Below is a small trained network, with its code and all its weights. Each question gives an input and a class and asks what happens when units are switched off, that is, made to give their printed mean instead of their output.

import numpy as np


def w(rows, s, z=0):
    codes = np.array(rows[::2]) - 128.0
    scale = np.full(codes.shape[1], s)
    scale[-1] = z or s
    return codes * scale


def norm(h):
    return h / np.sqrt((h * h).mean(-1, keepdims=True) + 1e-5)


def f(y):
    return np.maximum(y, 0)


def log_softmax(a):
    a = a - a.max(-1, keepdims=True)
    return a - np.log(np.exp(a).sum(-1, keepdims=True))


def net(x, mask):
    res = np.array(x, float).reshape(1, 6) / 4 @ E
    u = 0
    for l in range(2):
        y = f(norm(res) @ A[l][:, :-1].T + A[l][:, -1])
        res = res + np.where(mask[u : u + 8], y, B[l][:, -1]) @ B[l][:, :-1]
        u += 8
    return log_softmax(norm(res)[-1] @ U[:, :-1].T + U[:, -1])


A, B = {}, {}
E = w([
[34,2,147,54,180,205,176],'x0',
[180,172,207,122,52,195,229],'x1',
[174,166,15,50,127,139,237],'x2',
[125,131,128,120,125,123,128],'x3',
[128,122,125,137,131,126,127],'x4',
[130,128,129,126,127,128,125],'x5',
],0.0049)
A[0] = w([
[124,122,118,157,105,130,100,101],'L0N1',
[136,167,70,110,130,113,166,59],'L0N2',
[155,132,85,130,123,116,102,36],'L0N3',
[99,97,88,100,145,139,193,3],'L0N4',
[133,134,4,91,139,124,146,47],'L0N5',
[119,138,57,100,109,163,148,53],'L0N6',
[94,153,165,89,139,114,163,71],'L0N7',
[164,139,54,109,124,146,201,36],'L0N8',
],0.011,0.0035)
B[0] = w([
[156,141,105,83,151,116,143,158],'L0N1',
[109,152,93,176,88,168,124,205],'L0N2',
[132,113,113,157,120,123,89,160],'L0N3',
[158,49,166,74,185,93,126,209],'L0N4',
[207,31,114,201,140,114,143,254],'L0N5',
[131,118,165,102,167,79,139,198],'L0N6',
[153,103,109,167,107,142,129,153],'L0N7',
[44,247,132,98,102,123,115,239],'L0N8',
],0.014,0.0063)
A[1] = w([
[120,168,77,71,164,93,52,23],'L1N1',
[67,79,100,104,157,139,132,114],'L1N2',
[147,43,128,133,135,157,133,138],'L1N3',
[34,123,93,65,164,150,99,82],'L1N4',
[181,127,158,124,109,171,110,1],'L1N5',
[170,182,176,130,90,142,152,109],'L1N6',
[96,118,195,53,131,160,209,59],'L1N7',
[104,65,114,120,79,246,151,52],'L1N8',
],0.014,0.0027)
B[1] = w([
[154,184,216,124,125,143,78,189],'L1N1',
[104,78,132,104,127,162,171,215],'L1N2',
[92,203,161,87,103,156,126,254],'L1N3',
[110,101,28,152,94,158,156,191],'L1N4',
[158,65,108,115,172,127,118,159],'L1N5',
[109,73,142,70,164,116,184,227],'L1N6',
[196,143,77,249,114,87,67,236],'L1N7',
[128,190,199,78,149,113,65,171],'L1N8',
],0.014,0.0071)
U = w([
[167,192,213,139,142,128,2,201],'0',
[164,17,160,63,209,79,196,215],'1',
[196,127,22,252,116,67,119,180],'2',
[86,237,103,87,93,96,247,27],'3',
[12,102,99,86,93,246,112,4],'4',
],0.01,0.0016)

Each question gives the input, the list of numbers given to net, and the class t.
The units are the neurons (one row each of A and B). Each row of codes is followed by its name. A weight is (code - 128) times the scale printed after its matrix; where a second scale follows, it is the last column's (A, B and U).
mask holds one flag per neuron, layer by layer. A switched-off neuron (its flag False) gives its mean, the last column of its row in B, instead of its output. The means were averaged over made-up inputs and are rounded, as every weight is.
A unit's drop is (log p(t) with every unit on - log p(t) with that unit switched off) / (log p(t) with every unit on - log p(t) with every unit switched off).
The circuit of an input: a set's keep is (log p(t) with only the set's units on - log p(t) with every unit switched off) / (log p(t) with every unit on - log p(t) with every unit switched off). Starting from the 12 units with the biggest drops (on a tie, the unit counted first), units are removed one at a time, each time the one whose removal leaves the highest keep (on an exact tie, the one counted first), for as long as the keep stays at least 0.8.
units of the circuit, in order: the units of the circuit, biggest drop first
unit that matters most: the unit with the biggest drop
k most important neurons: the k neurons with the biggest drops, biggest first
top k neurons in layer l: the k neurons of layer l with the biggest drops, biggest first
drop of u: that unit's drop, to one decimal
input [1,-4,-3,-2,-5,-2], class 4: most important neuron	(L1N4)
input [1,-4,-7,-5,-6,7], class 4: units of the circuit, in order	(L1N4; L0N5)
input [7,7,-8,5,-7,8], class 0: top 2 neurons in layer 1	(L1N8; L1N7)
input [6,2,-3,1,4,-2], class 0: 4 most important neurons	(L0N8; L1N8; L1N7; L0N5)
input [-5,5,1,5,-3,-2], class 3: 2 most important neurons	(L0N5; L0N4)
input [-7,1,5,5,0,-6], class 3: 4 most important neurons	(L0N8; L1N7; L1N6; L1N4)
input [2,3,8,4,-6,-1], class 2: 2 most important neurons	(L0N8; L0N4)
input [7,4,-1,6,-7,-3], class 0: 2 most important neurons	(L0N8; L1N8)
input [3,7,0,6,6,-1], class 0: 3 most important neurons	(L1N8; L0N7; L0N6)
input [-5,4,1,-6,5,4], class 3: top 2 neurons in layer 1	(L1N2; L1N5)
input [1,6,6,-6,5,3], class 2: 3 most important neurons	(L1N7; L0N4; L1N3)
input [-1,5,0,-3,1,-3], class 1: top 3 neurons in layer 1	(L1N6; L1N3; L1N4)
input [8,-6,-1,-4,7,4], class 4: top 2 neurons in layer 1	(L1N3; L1N4)
input [7,7,-1,2,8,-4], class 0: 2 most important neurons	(L1N8; L0N8)
input [7,3,0,1,7,-7], class 0: 3 most important neurons	(L0N8; L1N7; L1N8)
input [-3,4,2,-1,0,-3], class 3: top neuron in layer 0	(L0N8)
input [-6,-4,0,1,1,8], class 0: top 3 neurons in layer 1	(L1N1; L1N7; L1N4)
input [4,1,-1,3,-6,0], class 0: 3 most important neurons	(L0N8; L1N7; L0N7)
input [-5,5,2,-4,-7,-4], class 3: top 2 neurons in layer 0	(L0N5; L0N4)
input [-4,-7,-2,-8,8,3], class 0: unit that matters most	L1N1
input [6,-6,0,-6,8,-6], class 4: top 2 neurons in layer 0	(L0N6; L0N5)
input [-8,3,-2,8,4,-6], class 1: drop of L0N8	0.4
